Each row of numbers belongs to one of the objects below and depends on some of the facts about them. Some rows are named. Which object is each other row?

Known rows:
J805: 9 -139 -10 69 201 -152 -153 157 -141 30 69 193 251 78 -83 577 -115 -239
 276 -146 -70 6 4 -24 287 362 230 -102 86 -171 -63 -64 128 42
J247: -28 17 110 -2 204 -146 -7 -61 -106 41 -22 165 90 181 -160 424 -24 -138
 248 -167 -195 -130 -73 -243 364 68 180 -70 318 -353 -73 -56 42 -25
J513: 137 -133 296 64 92 -163 -129 44 117 -96 3 175 -12 223 -179 270 -297 -180
 18 -88 -124 -59 -132 -159 196 -6 123 -163 240 -234 61 -317 115 151
J389: 95 -119 158 -22 176 -113 -110 101 38 -61 66 199 175 161 -94 441 -196
 -205 189 -79 -84 -28 -110 -128 210 210 150 -127 108 -270 -8 -118 105 67
J502: -27 -106 -5 -136 232 -257 -52 55 -44 -269 -91 21 145 46 -216 216 -128
 -190 104 -285 -69 -41 -99 -218 255 140 101 -32 99 -369 -53 -137 -39 -6
J756: 37 -103 304 -148 85 -4 21 -96 126 -123 -17 164 -38 334 -190 229 -86 -155
 282 -10 -242 -182 -155 -169 475 14 108 -127 238 -413 -140 -214 65 75
J152: 14 -75 6 -175 266 -300 17 105 -62 -181 -49 69 133 18 -203 237 -92 -204
 128 -242 -80 -77 -182 -303 242 87 53 -33 114 -365 -77 -64 -28 -32
J653: -12 -39 -98 122 359 -101 -30 -96 -180 204 -266 116 186 56 -193 613 -117
 -150 281 -258 -227 -24 -11 -97 416 242 311 32 191 -299 -79 -65 -122
 -121
J404: 103 -72 257 -59 168 -249 9 65 154 -153 12 184 57 181 -157 462 -326 -213
 55 -121 -131 -70 -202 -345 119 -64 130 -220 194 -177 94 -207 103 87
J50: 54 -155 31 -118 139 -132 -150 258 -277 -62 37 60 286 34 -84 264 89 -183
 412 -107 -78 -23 -94 73 390 284 65 127 48 -530 -319 -2 8 105
J596: 8 -111 -11 -58 276 -233 -96 236 -239 -66 -64 109 301 -44 -172 344 41
 -213 307 -217 -54 -54 -50 -88 127 262 56 31 148 -511 -149 79 -82 -63
J982: 115 -190 164 -86 225 -119 -97 101 90 -70 0 253 127 209 -143 476 -215
 -235 141 -97 -93 -35 -95 -103 231 185 146 -166 117 -182 41 -114 134 54
J55: 58 -26 219 -55 192 -107 117 -94 20 -78 15 185 -6 251 -187 332 -151 -159
 356 -136 -210 -179 -129 -338 266 -105 86 -185 325 -385 -65 -192 -27 -80
J851: 38 -109 62 -117 200 -273 -15 147 -108 -214 37 74 137 -3 -174 254 -40
 -196 276 -269 -62 -109 -144 -210 254 51 50 -13 200 -408 -81 -111 -34 3
J773: -13 -56 180 208 141 45 -163 -108 118 177 65 249 207 202 -219 172 -377
 -93 -45 -59 33 -45 35 -88 -334 77 11 -185 280 -429 33 -272 -71 -33
J939: 130 -141 85 -52 277 -302 -270 165 -287 -66 -142 277 86 370 -120 439 -112
 -372 120 0 -156 80 -25 -23 34 490 184 -101 228 -269 88 -9 75 -79
J472: 35 -102 95 83 178 -112 -26 85 13 -51 65 159 214 147 -76 464 -239 -199
 181 -91 -55 -42 -88 -143 130 178 219 -104 80 -217 -52 -167 84 175

Facts:
J301 (Δ J892) (γ J218) (ω 623)
J75 (Δ J405) (γ J732) (ω 727)
J926 (ω 494)
J946 (ω 494)
J404 (Δ J152) (γ J644, J309) (ω 494)
J172 (Δ J59) (ω 623)
J957 (ω 727)
J46 (γ J741) (ω 494)
J236 (Δ J278) (ω 623)
J703 (γ J420, J624) (ω 494)
J403 (ω 623)
J886 (Δ J403) (γ J551) (ω 494)
J709 (Δ J789) (γ J987, J269) (ω 494)
J341 (Δ J667) (γ J389, J750) (ω 623)
J304 (γ J54) (ω 494)
J389 (ω 494)
J945 (ω 727)
J892 (Δ J636) (γ J274) (ω 727)
J513 (Δ J227) (γ J113) (ω 494)
J387 (Δ J854) (ω 727)
J773 (Δ J102) (γ J281) (ω 494)
J65 (γ J895, J309) (ω 727)
J847 (Δ J54) (γ J334) (ω 727)
J59 (Δ J247) (γ J460) (ω 727)
J949 (γ J274) (ω 494)
J857 (Δ J886) (γ J40) (ω 494)
J963 (γ J30, J236) (ω 494)
J502 (Δ J354) (γ J854) (ω 623)
J593 (Δ J407) (ω 494)
J789 (γ J624, J640, J191) (ω 623)
J334 (γ J739, J640) (ω 727)
J798 (Δ J551) (γ J617, J773, J789) (ω 494)
J564 (Δ J780) (γ J895, J753) (ω 494)
J617 (Δ J653) (γ J624) (ω 494)
J412 (γ J172) (ω 727)
J589 (γ J474) (ω 494)
J991 (γ J777) (ω 623)
J805 (ω 494)
J56 (Δ J805) (ω 494)
J596 (γ J246) (ω 623)
J883 (Δ J946) (γ J854) (ω 623)
J405 (ω 727)
J724 (γ J502, J939, J39) (ω 727)
J472 (Δ J604) (ω 494)
J117 (Δ J744) (ω 727)
J792 (Δ J16) (ω 727)
J618 (Δ J777) (ω 623)
J700 (γ J422) (ω 727)
J750 (γ J389, J83) (ω 727)
J640 (Δ J237) (γ J172) (ω 727)
J987 (Δ J240) (ω 494)
J40 (Δ J443) (γ J703) (ω 623)
J80 (ω 494)
J421 (γ J939, J420) (ω 494)
J916 (Δ J106) (γ J582) (ω 494)
J753 (Δ J322) (ω 727)
J664 (Δ J764) (γ J788) (ω 727)
J407 (ω 623)
J281 (Δ J341) (ω 727)
J939 (γ J624) (ω 494)
J788 (γ J39) (ω 494)
J422 (Δ J281) (γ J949) (ω 494)
J895 (γ J604) (ω 494)
J354 (Δ J285) (ω 623)
J336 (Δ J883) (γ J436) (ω 494)
J30 (Δ J750) (γ J895) (ω 727)
J217 (γ J420) (ω 727)
J486 (Δ J596) (ω 623)
J739 (Δ J895) (γ J653, J703, J172) (ω 727)
J55 (Δ J593) (γ J915) (ω 727)
J214 (Δ J50) (γ J236) (ω 494)
J285 (ω 727)
J814 (Δ J877) (γ J40) (ω 494)
J246 (Δ J191) (γ J732, J285) (ω 727)
J417 (Δ J304) (ω 494)
J274 (ω 494)
J498 (Δ J40) (γ J670, J885) (ω 494)
J771 (Δ J644) (γ J498) (ω 494)
J636 (Δ J313) (γ J237) (ω 727)
J741 (Δ J753) (γ J915) (ω 727)
J330 (Δ J814) (ω 623)
J176 (γ J102, J946) (ω 494)
J278 (Δ J172) (γ J417) (ω 623)
J744 (Δ J486) (ω 727)
J394 (Δ J939) (ω 494)
J39 (Δ J816) (γ J281) (ω 623)
J816 (Δ J214) (ω 494)
J50 (ω 623)
J152 (Δ J926) (γ J709) (ω 623)
J83 (Δ J472) (γ J703) (ω 494)
J992 (ω 494)
J875 (Δ J39) (γ J247, J750) (ω 727)
J854 (Δ J221) (ω 727)
J218 (Δ J885) (γ J653, J102, J703) (ω 727)
J915 (γ J798, J191) (ω 623)
J604 (γ J281) (ω 494)
J551 (Δ J394) (γ J814, J773) (ω 727)
J982 (Δ J387) (ω 494)
J436 (ω 727)
J409 (γ J756) (ω 727)
J237 (Δ J963) (ω 494)
J537 (ω 494)
J313 (Δ J409) (ω 494)
J118 (γ J217) (ω 494)
J6 (Δ J724) (γ J436, J827) (ω 623)
J247 (Δ J56) (γ J176, J236) (ω 727)
J584 (Δ J6) (γ J949) (ω 494)
J102 (Δ J309) (ω 623)
J780 (γ J851, J309) (ω 623)
J877 (Δ J732) (γ J640) (ω 494)
J351 (γ J805) (ω 494)
J756 (Δ J987) (ω 727)
J897 (Δ J640) (γ J753) (ω 727)
J443 (Δ J417) (γ J875) (ω 727)
J414 (Δ J945) (ω 494)
J670 (Δ J982) (γ J744, J102) (ω 623)
J269 (Δ J414) (γ J217, J537) (ω 494)
J322 (Δ J246) (ω 494)
J254 (γ J653, J274, J703) (ω 494)
J84 (Δ J618) (ω 727)
J624 (Δ J798) (γ J732, J172) (ω 494)
J764 (γ J827) (ω 623)
J309 (ω 727)
J221 (γ J584) (ω 494)
J474 (γ J39, J407, J227) (ω 494)
J653 (γ J412) (ω 727)
J420 (Δ J992) (γ J624) (ω 494)
J106 (Δ J330) (γ J851) (ω 494)
J279 (Δ J351) (γ J892) (ω 494)
J240 (Δ J279) (γ J214) (ω 727)
J559 (Δ J537) (ω 494)
J582 (Δ J422) (γ J915, J227) (ω 623)
J865 (Δ J269) (γ J102) (ω 623)
J191 (Δ J301) (γ J412) (ω 494)
J113 (Δ J80) (ω 494)
J460 (γ J472, J75) (ω 727)
J851 (γ J805) (ω 623)
J54 (γ J422) (ω 494)
J667 (Δ J502) (ω 494)
J644 (Δ J84) (ω 494)
J168 (Δ J771) (γ J217, J792, J80) (ω 494)
J732 (ω 494)
J777 (Δ J412) (ω 494)
J16 (Δ J83) (γ J764) (ω 623)
J885 (γ J851) (ω 494)
J227 (Δ J420) (ω 727)
J827 (γ J102, J281, J75) (ω 494)

Rows to name:
No name comes twice in this set of rows, the named rows included.
326 -136 364 -117 247 -153 -80 42 81 -120 -196 230 -92 455 -176 340 -385
 -368 65 112 -223 -69 -153 -200 -39 143 6 -149 214 -342 137 -192 -98 37 -> J624
38 -124 158 208 122 20 51 -13 169 -128 167 145 200 90 -151 392 -341 -129
 154 -50 -31 -249 -107 -224 -93 102 198 -94 162 -266 -69 -274 -45 302 -> J113
96 -155 35 -182 298 -113 65 106 -14 -160 -188 35 199 26 -173 308 -173
 -256 266 -103 -116 -72 -180 -134 267 127 74 92 -55 -467 -203 -131 -181
 19 -> J172
-84 -169 -75 -157 284 -186 -88 165 -142 -95 -39 56 338 -7 -144 320 57
 -238 305 -217 -35 -59 -80 -68 327 367 95 33 30 -429 -202 29 -18 -37 -> J407
126 -143 233 26 80 -95 -155 196 -67 10 103 224 152 187 -61 341 -137 -190
 337 23 -154 -37 -123 30 242 142 127 -60 134 -339 -96 -152 129 145 -> J816
-32 -109 -58 296 229 -68 -88 66 -166 -6 105 149 356 -7 -61 504 -163 -165
 254 -128 -32 -64 8 -28 13 398 302 15 58 -195 -120 -145 -7 124 -> J80
21 -55 256 -153 157 9 189 -70 98 -57 53 217 51 257 -164 380 -77 -199 381
 -34 -205 -302 -147 -258 190 6 95 -141 251 -445 -161 -82 -10 52 -> J117
-39 32 169 -69 178 -196 -45 -67 -195 -95 -9 164 26 351 -165 321 -13 -193
 166 -95 -222 -140 -123 -247 268 238 224 -79 352 -360 -91 -49 48 25 -> J217
98 -79 194 65 187 -242 -269 42 -171 -222 -111 190 -31 411 -170 299 -223
 -323 -110 49 -169 -33 -65 -127 48 403 180 -29 324 -216 76 -157 43 171 -> J420
23 -44 209 -178 221 -125 -28 -18 -88 90 -66 219 36 293 -197 341 -4 -181
 284 -131 -189 -72 -96 -151 310 69 82 -156 300 -411 -49 -48 61 -169 -> J551
84 -8 146 120 157 -184 -44 151 -126 75 156 177 198 79 -51 535 -197 -203
 282 -69 -77 -136 -102 -202 -96 79 104 -86 243 -322 -48 -70 -2 97 -> J886

Now the same objects, written a new way:
Some rows with their names:
J84: 497 343 -190 -259 137 -162 -272 24 -48 -422 -24 -98 -190
J644: 327 44 -127 -367 270 -186 -69 61 -146 -296 122 -83 -220
J394: 82 -248 -112 -88 -13 -20 80 50 -64 68 111 21 -127
J865: 207 -71 -110 24 -95 80 78 -5 -313 181 -95 183 -7
J750: -10 163 -158 45 -67 -78 -280 31 111 -53 87 -35 -15
J83: 120 -248 -136 -36 64 13 153 -12 -104 199 22 67 -228
J56: -13 -41 392 80 39 48 38 -94 -223 51 284 110 -95
J805: -124 -39 89 -66 49 -109 -121 71 -43 -43 297 6 -25
J278: -25 110 398 180 -58 176 59 -200 -515 11 125 236 59
J777: 230 -19 -110 -267 190 -142 -52 69 -120 -191 119 -47 -183
J274: -81 -78 -62 -107 44 -105 -114 127 0 7 211 -20 -57
J895: -107 -169 -111 -99 90 -144 -97 68 22 60 237 -19 -50
J6: 123 -74 -118 11 -98 66 58 -26 -329 117 -48 155 15
J946: -16 -100 -80 -122 33 -145 -110 128 32 32 199 -2 -62
J753: 180 -78 -306 135 -203 -1 -178 2 -80 243 -124 18 -179
J240: 116 -26 -208 73 -118 46 -54 -58 20 -43 -8 -8 -102
J582: -59 -29 -110 20 -72 106 88 -25 -312 -72 -48 123 62

Rows to name:
No name comes twice in this set of rows, the named rows included.
22 36 -184 58 -82 28 -115 -69 -3 -86 26 -23 -72 -> J55
-122 -459 -450 -8 11 -96 -89 -43 -336 562 -90 50 -225 -> J191
-251 -124 -79 -100 101 -88 -101 59 -36 -25 262 -50 -47 -> J54
406 219 -122 -288 113 -92 -97 38 -397 -309 -73 48 -52 -> J618
131 -62 -139 -260 254 -114 -6 -6 -165 -194 132 -63 -205 -> J771
-1 -3 -206 -99 -52 -195 -127 -54 -281 -62 1 166 104 -> J789
11 -543 -376 -125 -93 64 269 19 26 189 92 -17 -122 -> J814
101 -71 -95 57 25 44 233 185 182 -130 -98 92 -143 -> J667
38 33 -106 -35 -68 -55 -110 52 -218 71 49 131 104 -> J764
-27 -436 -335 -181 -28 -34 185 -14 -5 59 114 -4 -65 -> J877
60 121 -164 30 -78 -116 -281 23 128 -49 80 -18 -8 -> J460
241 2 -189 45 -172 33 -70 1 46 -36 -37 14 -100 -> J387
316 115 -171 97 -70 7 -102 -12 52 160 -119 81 -158 -> J218
0 -127 -86 -90 91 -124 -83 100 31 147 175 11 -76 -> J176
-180 53 -111 -87 -37 -57 -126 -2 -272 -117 81 87 173 -> J915

